M =
[[136 119 123 136 127 132 131 117 126 124 139]
 [130 118 131 121 125 128 129 119 137 136 127]
 [132 147 140 123 127 121 125 139 121 140 150]]
Indices start at 1.
(1, 1) = 136
(2, 11) = 127
(2, 10) = 136
(2, 6) = 128
(3, 1) = 132
(2, 1) = 130
(2, 5) = 125
(2, 8) = 119
(3, 2) = 147
(2, 4) = 121
(3, 5) = 127

A =
[[132 135 106 132 129 129 126 135 136 113]
 [146 132 140 118 157 127 150 138 121 104]
 [131 149 128 137 119 136 157 116 135 129]
 [142 139 126 127 148 130 134 121 121 127]
 [142 136 116 142 131 125 125 127 133 134]
 [106 115 130 101 108 131 136 127 107 126]
 [117 113 129 126 117 126 116 130 124 137]
 [120 138 121 144 149 135 121 126 131 136]
 [148 118 127 103 107 121 129 147 107 114]]
Indices start at 1.
(1, 1) = 132
(4, 3) = 126
(4, 9) = 121
(7, 5) = 117
(9, 3) = 127
(4, 1) = 142
(8, 8) = 126
(6, 7) = 136
(9, 5) = 107
(2, 7) = 150
(2, 3) = 140
(5, 9) = 133
(2, 4) = 118
(4, 8) = 121
(3, 10) = 129
(2, 8) = 138
(4, 2) = 139
(4, 6) = 130
(5, 3) = 116
(1, 9) = 136
(8, 1) = 120
(7, 1) = 117
(6, 2) = 115
(2, 10) = 104
(5, 2) = 136
(8, 3) = 121
(1, 8) = 135
(5, 4) = 142
(3, 7) = 157
(4, 5) = 148

grid =
[[122 115 135 123 125 131 128 148 126]
 [124 133 132 133 126 122 130 134 131]
 [136 122 128 131 124 128 138 135 126]
 [116 127 124 108 101 129 134 139 121]
 [136 129 123 114 146 134 130 130 128]
 [121 134 127 144 130 122 125 120 132]
 [124 132 122 121 125 127 130 132 123]
 [139 130 129 125 133 130 122 126 131]
 [115 129 141 133 138 118 128 118 125]
 [134 121 135 125 126 129 131 135 137]
 [140 122 132 124 117 126 125 124 128]
 [131 115 135 133 131 122 133 135 126]
 [136 137 128 133 128 141 120 115 120]
 [135 127 133 135 134 124 137 130 133]]
Indices start at 1.
row 1 col 1 = 122
row 2 col 9 = 131
row 7 col 1 = 124
row 6 col 3 = 127
row 1 col 2 = 115
row 9 col 5 = 138
row 9 col 4 = 133
row 13 col 3 = 128
row 9 col 3 = 141
row 10 col 2 = 121
row 7 col 6 = 127
row 13 col 1 = 136
row 3 col 2 = 122
row 7 col 4 = 121
row 1 col 5 = 125
row 6 col 4 = 144
row 12 col 6 = 122
row 4 col 5 = 101
row 7 col 5 = 125
row 5 col 2 = 129
row 9 col 7 = 128
row 13 col 6 = 141
row 11 col 6 = 126
row 2 col 5 = 126
row 8 col 1 = 139
row 1 col 8 = 148
row 12 col 5 = 131
row 9 col 2 = 129
row 5 col 9 = 128
row 10 col 1 = 134
row 13 col 8 = 115
row 14 col 4 = 135
row 3 col 7 = 138
row 12 col 1 = 131
row 7 col 2 = 132

data =
[[114 142 135 115 116 114 132 140 127 132 126 140 134 140 138]
 [119 148 142 125 117 122 143 138 130 129 136 147 146 146 142]
 [129 136 134 131 129 130 135 133 131 130 134 135 136 135 134]
 [120 147 139 125 118 122 144 136 127 125 139 145 146 146 138]
 [121 125 135 130 121 128 120 125 136 135 117 131 126 123 136]
 [119 138 134 126 114 123 139 122 123 118 136 138 140 139 131]
 [121 146 148 130 118 128 139 133 136 135 134 149 145 145 147]]
Rows and columns are counted from 1.
(1, 1) -> 114
(2, 15) -> 142
(1, 6) -> 114
(2, 11) -> 136
(5, 9) -> 136
(7, 10) -> 135
(3, 2) -> 136
(3, 12) -> 135
(7, 9) -> 136
(1, 13) -> 134
(4, 11) -> 139
(4, 6) -> 122
(4, 12) -> 145
(7, 5) -> 118
(4, 14) -> 146
(3, 8) -> 133
(2, 4) -> 125
(2, 10) -> 129
(4, 15) -> 138
(7, 7) -> 139
(3, 10) -> 130
(5, 3) -> 135
(6, 6) -> 123
(5, 2) -> 125
(6, 11) -> 136
(2, 7) -> 143
(3, 9) -> 131
(3, 7) -> 135
(6, 4) -> 126
(2, 2) -> 148
(4, 3) -> 139
(5, 14) -> 123
(3, 5) -> 129
(1, 3) -> 135
(7, 3) -> 148

W =
126	118	116	142	142	119	128	126	125	141
127	127	133	129	123	137	122	117	127	125
126	136	114	123	126	134	118	130	131	127
127	120	122	117	114	121	130	116	127	114
131	128	128	122	127	127	129	129	125	142
132	130	136	141	153	129	132	141	125	124
126	130	147	127	126	128	124	135	128	122
125	133	146	118	120	127	126	126	131	136
128	127	150	138	126	127	129	131	126	135
Indices start at 1.
(1, 1): 126
(6, 4): 141
(2, 10): 125
(4, 5): 114
(3, 1): 126
(9, 3): 150
(8, 1): 125
(5, 1): 131
(9, 9): 126
(7, 3): 147
(6, 9): 125
(1, 10): 141
(9, 2): 127
(5, 6): 127
(7, 8): 135
(2, 9): 127
(5, 9): 125
(6, 2): 130
(1, 7): 128
(2, 2): 127
(7, 2): 130
(4, 8): 116
(6, 10): 124
(3, 3): 114

X =
145  132  151  149
147  117  150  108
106  121  111  143
115  117  148  150
Indices start at 1.
(1, 1)	145
(3, 4)	143
(3, 1)	106
(1, 2)	132
(2, 4)	108

a =
[[126 128 127 128]
 [126 128 127 128]
 [121 108 128 115]
 [118 104 123 110]
 [126 128 127 128]
 [125 119 127 121]
 [141 110 123 112]
 [123 115 128 119]
 [126 128 128 128]
 [119 124 109 123]]
Rows and columns are counted from 1.
(1, 1) -> 126
(2, 3) -> 127
(10, 1) -> 119
(6, 3) -> 127
(7, 2) -> 110
(4, 1) -> 118
(5, 1) -> 126
(1, 4) -> 128
(9, 4) -> 128
(1, 3) -> 127
(3, 3) -> 128
(10, 4) -> 123
(9, 3) -> 128
(1, 2) -> 128

B =
[[125 115 126 129 135 119 131 125 128 122 127 136]
 [123 153 127 129 137 116 124 144 118 122 130 133]
 [135 145 128 130 140 112 121 143 122 124 133 140]
 [132 139 130 126 133 138 135 135 132 132 121 131]
 [125 126 132 126 135 140 135 143 126 129 130 121]
 [126 133 127 130 138 111 121 135 118 123 137 137]
 [121 127 134 131 109 127 131 111 135 144 106 114]
 [136 114 135 122 109 147 132 115 132 135 146 109]
 [121 109 128 136 118 134 118 130 138 136 107 113]
 [125 144 126 129 136 116 124 137 120 120 133 135]
 [137 143 126 128 139 113 121 140 121 120 139 142]
 [128 128 127 129 138 115 122 138 119 121 140 138]
 [133 113 117 127 130 133 128 111 134 119 132 140]
 [107 140 126 126 133 124 126 143 111 113 144 117]]
Indices start at 1.
(1, 1): 125
(9, 9): 138
(14, 5): 133
(6, 2): 133
(1, 3): 126
(6, 6): 111
(9, 1): 121
(2, 10): 122
(12, 8): 138
(2, 5): 137
(13, 7): 128
(2, 11): 130
(14, 2): 140
(9, 8): 130
(1, 7): 131
(13, 9): 134
(14, 6): 124
(3, 5): 140
(5, 3): 132
(3, 10): 124
(3, 2): 145
(7, 6): 127
(2, 3): 127
(9, 10): 136
(14, 3): 126
(9, 11): 107
(14, 1): 107
(2, 7): 124
(14, 11): 144
(4, 4): 126
(6, 1): 126
(4, 7): 135
(13, 8): 111
(1, 2): 115
(7, 7): 131
